Below are the code and all the weights of a small trained network. Each question names an input and a target symbol and asks about switching units off, where a switched-off unit gives its printed mean instead of its output.

import numpy as np


def w(rows, s, z=0):
    codes = np.array(rows[::2]) - 128.0
    scale = np.full(codes.shape[1], s)
    scale[-1] = z or s
    return codes * scale


def norm(h):
    return h / np.sqrt((h * h).mean(-1, keepdims=True) + 1e-5)


def f(y):
    return np.maximum(y, 0)


def softmax(a):
    e = np.exp(a - a.max(-1, keepdims=True))
    return e / e.sum(-1, keepdims=True)


def log_softmax(a):
    a = a - a.max(-1, keepdims=True)
    return a - np.log(np.exp(a).sum(-1, keepdims=True))


def net(x, mask):
    ids = ['ΔΛΣαγζηθμξπψω'.index(c) for c in x.split()]
    T = len(ids)
    res = E[ids] + P[:T]
    q, k, v = (norm(res) @ M[0].T for M in (Q, K, V))
    z = softmax(np.where(np.tri(T) > 0, q @ k.T / 2**0.5, -1e9)) @ v
    res = res + np.where(mask[0], z, O[0][:, -1]) @ O[0][:, :-1]
    y = f(norm(res) @ A[0][:, :-1].T + A[0][:, -1])
    res = res + np.where(mask[1:17], y, B[0][:, -1]) @ B[0][:, :-1]
    return log_softmax(norm(res)[-1] @ U[:, :-1].T + U[:, -1])


Q, K, V, O, A, B = {}, {}, {}, {}, {}, {}
E = w([
[169,159,89,111],'Δ',
[134,153,124,181],'Λ',
[124,138,144,176],'Σ',
[162,120,144,134],'α',
[112,132,178,157],'γ',
[96,139,192,173],'ζ',
[116,124,192,145],'η',
[110,109,155,192],'θ',
[133,119,180,137],'μ',
[71,118,105,51],'ξ',
[74,70,147,74],'π',
[149,141,40,137],'ψ',
[124,3,131,163],'ω',
],0.019)
P = w([
[88,139,106,116],'0',
[217,90,231,178],'1',
[30,141,100,167],'2',
[185,70,152,115],'3',
[10,177,127,182],'4',
[180,201,207,107],'5',
[51,39,62,163],'6',
[134,218,213,93],'7',
[58,19,31,160],'8',
[173,141,133,72],'9',
],0.012)
Q[0] = w([
[159,6,119,115],'head 0',
[161,53,113,142],'head 0',
],0.015)
K[0] = w([
[118,254,140,79],'head 0',
[166,207,238,142],'head 0',
],0.0072)
V[0] = w([
[159,254,104,124],'head 0',
[142,72,45,140],'head 0',
],0.0064)
O[0] = w([
[81,255,180,114,252],'head 0',
[152,32,37,73,232],'head 0',
],0.0089,0.00028)
A[0] = w([
[187,117,92,183,74],'neuron 0',
[187,178,144,226,191],'neuron 1',
[214,168,69,122,114],'neuron 2',
[202,59,252,104,19],'neuron 3',
[210,95,239,188,142],'neuron 4',
[235,57,137,51,178],'neuron 5',
[59,121,124,97,103],'neuron 6',
[239,203,146,120,75],'neuron 7',
[195,77,153,165,65],'neuron 8',
[172,165,170,113,62],'neuron 9',
[192,150,63,180,73],'neuron 10',
[103,27,132,151,112],'neuron 11',
[59,126,133,165,193],'neuron 12',
[236,188,160,89,39],'neuron 13',
[64,117,100,97,255],'neuron 14',
[126,191,187,123,191],'neuron 15',
],0.012,0.0051)
B[0] = w([
[123,132,193,181,165],'neuron 0',
[62,224,241,18,234],'neuron 1',
[85,96,148,144,221],'neuron 2',
[115,182,210,76,213],'neuron 3',
[109,192,136,1,254],'neuron 4',
[138,207,148,32,249],'neuron 5',
[121,147,144,64,159],'neuron 6',
[165,125,96,165,213],'neuron 7',
[157,209,121,129,173],'neuron 8',
[54,36,127,112,162],'neuron 9',
[104,137,170,39,193],'neuron 10',
[187,118,144,191,180],'neuron 11',
[99,122,14,50,219],'neuron 12',
[126,28,80,145,203],'neuron 13',
[159,111,205,244,228],'neuron 14',
[233,141,79,125,205],'neuron 15',
],0.0081,0.0074)
U = w([
[152,179,253,104,154],'Δ',
[125,142,146,71,163],'Λ',
[158,121,35,52,124],'Σ',
[139,174,128,157,79],'α',
[153,186,113,170,80],'γ',
[128,172,156,168,71],'ζ',
[31,91,124,101,63],'η',
[90,72,192,155,120],'θ',
[142,80,130,197,254],'μ',
[143,168,123,165,70],'ξ',
[213,237,68,200,113],'π',
[69,145,11,167,161],'ψ',
[85,179,218,221,114],'ω',
],0.013,0.0078)

Each question gives the input, a string of symbols that net reads in full, and the target symbol t.
The units are the heads (2 rows each of Q, K, V and O) and the neurons (one row each of A and B). Each row of codes is followed by its name. A weight is (code - 128) times the scale printed after its matrix; where a second scale follows, it is the last column's (O, A, B and U).
mask holds one flag per unit, heads first, then neurons. A switched-off unit (its flag False) gives its mean, the last column of its rows in O or B, instead of its output. The means were averaged over made-up inputs and are rounded, as every weight is.
A unit's drop is (log p(t) with every unit on - log p(t) with that unit switched off) / (log p(t) with every unit on - log p(t) with every unit switched off).
The circuit of an input: a set's keep is (log p(t) with only the set's units on - log p(t) with every unit switched off) / (log p(t) with every unit on - log p(t) with every unit switched off). Starting from the 12 units with the biggest drops (on a tie, the unit counted first), units are removed one at a time, each time the one whose removal leaves the highest keep (on an exact tie, the one counted first), for as long as the keep stays at least 0.8.
circuit, biggest first: the units of the circuit, biggest drop first
unit that matters most: the unit with the biggest drop
top k neurons: the k neurons with the biggest drops, biggest first
drop when u is switched off: that unit's drop, to one decimal
input Δ ψ μ ω η, target μ: top 2 neurons => (neuron 11; neuron 1)
input η Δ α ξ, target Δ: circuit, biggest first => (neuron 14; neuron 12)
input γ ξ Δ Δ Δ ψ θ Δ, target Σ: unit that matters most => neuron 13
input Δ Δ Δ θ Δ, target ω: circuit, biggest first => (neuron 14; neuron 4; neuron 5)
input π ψ ξ ζ ψ ω Δ ψ ζ, target ψ: circuit, biggest first => (neuron 12; neuron 1)
input α Δ ω Σ Λ, target μ: top 3 neurons => (neuron 4; neuron 5; neuron 11)
input ψ ξ π π Δ ψ θ, target ψ: circuit, biggest first => (neuron 12; neuron 3)
input α η ψ η Δ ψ ω ψ, target Σ: top 3 neurons => (neuron 1; neuron 3; neuron 4)
input μ ψ ψ Δ θ η θ, target ω: top 3 neurons => (neuron 11; neuron 13; neuron 5)
input ω Δ Δ, target μ: top 2 neurons => (neuron 4; neuron 1)
input Δ η ω, target μ: top 2 neurons => (neuron 11; neuron 1)
input ψ ψ γ ω Δ, target μ: top 2 neurons => (neuron 1; neuron 4)
input Δ θ θ γ Δ Λ θ ψ ξ, target ψ: top 3 neurons => (neuron 1; neuron 12; neuron 3)
input ψ ψ Δ Δ ξ ω π, target μ: top 4 neurons => (neuron 14; neuron 1; neuron 4; neuron 11)
input η η Δ ψ η ω ζ ψ γ, target ψ: top 2 neurons => (neuron 12; neuron 3)
input ω η ψ, target μ: top 2 neurons => (neuron 4; neuron 14)
input Λ α Δ Δ π ψ Δ ψ η, target ψ: top 2 neurons => (neuron 12; neuron 1)
input ω Δ θ, target μ: top neuron => (neuron 11)
input ψ Δ ω θ ψ, target μ: drop when neuron 4 is switched off => 0.3
input Δ ψ η, target ψ: drop when neuron 5 is switched off => 0.3
input Δ ζ ψ, target ψ: drop when neuron 12 is switched off => 0.1
